Below is a small trained network, with its code and all its weights. Each question gives an input and a class and asks what happens when units are switched off, that is, made to give their printed mean instead of their output.

import numpy as np


def w(rows, s, z=0):
    codes = np.array(rows[::2]) - 128.0
    scale = np.full(codes.shape[1], s)
    scale[-1] = z or s
    return codes * scale


def norm(h):
    return h / np.sqrt((h * h).mean(-1, keepdims=True) + 1e-5)


def f(y):
    return np.maximum(y, 0)


def log_softmax(a):
    a = a - a.max(-1, keepdims=True)
    return a - np.log(np.exp(a).sum(-1, keepdims=True))


def net(x, mask):
    res = np.array(x, float).reshape(1, 5) / 4 @ E
    u = 0
    for l in range(4):
        y = f(norm(res) @ A[l][:, :-1].T + A[l][:, -1])
        res = res + np.where(mask[u : u + 3], y, B[l][:, -1]) @ B[l][:, :-1]
        u += 3
    return log_softmax(norm(res)[-1] @ U[:, :-1].T + U[:, -1])


A, B = {}, {}
E = w([
[91,70,35,31,76,173,163],'x0',
[67,114,143,68,180,35,91],'x1',
[152,62,202,113,62,81,163],'x2',
[158,185,163,39,161,130,213],'x3',
[145,62,69,204,225,94,253],'x4',
],0.005)
A[0] = w([
[207,169,117,183,62,234,157,1],'L0N1',
[92,226,53,149,160,156,136,33],'L0N2',
[254,254,127,10,162,93,208,27],'L0N3',
],0.006,0.0065)
B[0] = w([
[194,141,118,193,95,207,157,227],'L0N1',
[147,56,170,112,164,146,98,195],'L0N2',
[11,72,179,180,126,183,129,254],'L0N3',
],0.011,0.0017)
A[1] = w([
[189,79,206,87,3,20,203,2],'L1N1',
[127,217,47,88,249,185,73,15],'L1N2',
[143,117,193,40,63,175,9,26],'L1N3',
],0.0053,0.0021)
B[1] = w([
[157,98,136,107,214,241,26,221],'L1N1',
[191,37,225,85,116,169,81,198],'L1N2',
[84,254,104,121,109,143,149,254],'L1N3',
],0.0071,0.0031)
A[2] = w([
[140,186,200,151,169,112,139,17],'L2N1',
[51,125,142,55,184,11,74,20],'L2N2',
[99,97,95,191,86,114,58,3],'L2N3',
],0.011,0.0043)
B[2] = w([
[87,67,49,234,44,77,47,197],'L2N1',
[219,140,112,196,67,247,200,253],'L2N2',
[2,116,201,137,148,176,205,176],'L2N3',
],0.0088,0.0049)
A[3] = w([
[171,44,65,172,228,70,229,74],'L3N1',
[94,103,26,1,90,171,197,4],'L3N2',
[146,107,177,173,132,206,51,231],'L3N3',
],0.0074,0.0028)
B[3] = w([
[108,225,161,46,67,162,65,186],'L3N1',
[134,105,124,248,155,24,92,169],'L3N2',
[140,99,101,59,183,70,169,255],'L3N3',
],0.011,0.0096)
U = w([
[100,232,136,80,76,133,88,149],'0',
[9,82,176,153,133,171,180,124],'1',
[226,114,110,157,103,184,178,158],'2',
[138,87,93,193,116,28,76,164],'3',
[160,48,159,48,183,134,80,166],'4',
[144,134,120,99,147,95,157,2],'5',
],0.015,0.0059)

Each question gives the input, the list of numbers given to net, and the class t.
The units are the neurons (one row each of A and B). Each row of codes is followed by its name. A weight is (code - 128) times the scale printed after its matrix; where a second scale follows, it is the last column's (A, B and U).
mask holds one flag per neuron, layer by layer. A switched-off neuron (its flag False) gives its mean, the last column of its row in B, instead of its output. The means were averaged over made-up inputs and are rounded, as every weight is.
A unit's drop is (log p(t) with every unit on - log p(t) with that unit switched off) / (log p(t) with every unit on - log p(t) with every unit switched off).
The circuit of an input: a set's keep is (log p(t) with only the set's units on - log p(t) with every unit switched off) / (log p(t) with every unit on - log p(t) with every unit switched off). Starting from all 12 units, units are removed one at a time, each time the one whose removal leaves the highest keep (on an exact tie, the one counted first), for as long as the keep stays at least 0.8.
circuit, biggest first: the units of the circuit, biggest drop first
unit that matters most: the unit with the biggest drop
k most important neurons: the k neurons with the biggest drops, biggest first
top k neurons in layer l: the k neurons of layer l with the biggest drops, biggest first
input [1,7,2,-1,-6], class 2: circuit, biggest first	(L2N2)
input [2,-7,8,0,-6], class 4: 4 most important neurons	(L1N1; L2N2; L3N3; L3N1)
input [0,0,4,-3,3], class 4: 2 most important neurons	(L1N1; L0N3)
input [8,-5,8,-4,0], class 3: circuit, biggest first	(L3N2; L2N2)
input [8,-7,-3,-5,-5], class 3: 2 most important neurons	(L3N2; L2N2)
input [-1,-8,5,-4,8], class 0: 2 most important neurons	(L3N1; L2N2)
input [6,8,1,0,-6], class 2: 3 most important neurons	(L2N2; L3N1; L0N1)
input [-7,-4,-6,-2,3], class 3: 3 most important neurons	(L2N1; L1N1; L2N2)
input [-4,1,6,-7,-6], class 1: 3 most important neurons	(L2N3; L3N1; L1N2)
input [-7,-3,7,-2,8], class 0: circuit, biggest first	(L3N1; L2N2)
input [-7,-5,8,4,5], class 4: 4 most important neurons	(L1N1; L1N3; L2N2; L3N2)
input [1,0,-6,-1,5], class 4: 2 most important neurons	(L1N2; L0N2)
input [-8,8,-2,-5,7], class 2: circuit, biggest first	(L2N2; L0N1)
input [3,6,5,-6,-5], class 1: circuit, biggest first	(L2N3)
input [8,-7,1,3,5], class 3: 2 most important neurons	(L3N2; L2N2)
input [-5,-5,-7,-5,1], class 4: circuit, biggest first	(L2N2; L3N3; L3N2)
input [5,-5,-7,7,8], class 0: circuit, biggest first	(L3N1; L2N2)
input [-6,8,8,-7,3], class 2: circuit, biggest first	(L2N2; L3N2)
input [3,0,-6,-2,-5], class 4: top 2 neurons in layer 3	(L3N1; L3N3)
input [3,1,-5,0,0], class 4: unit that matters most	L1N2
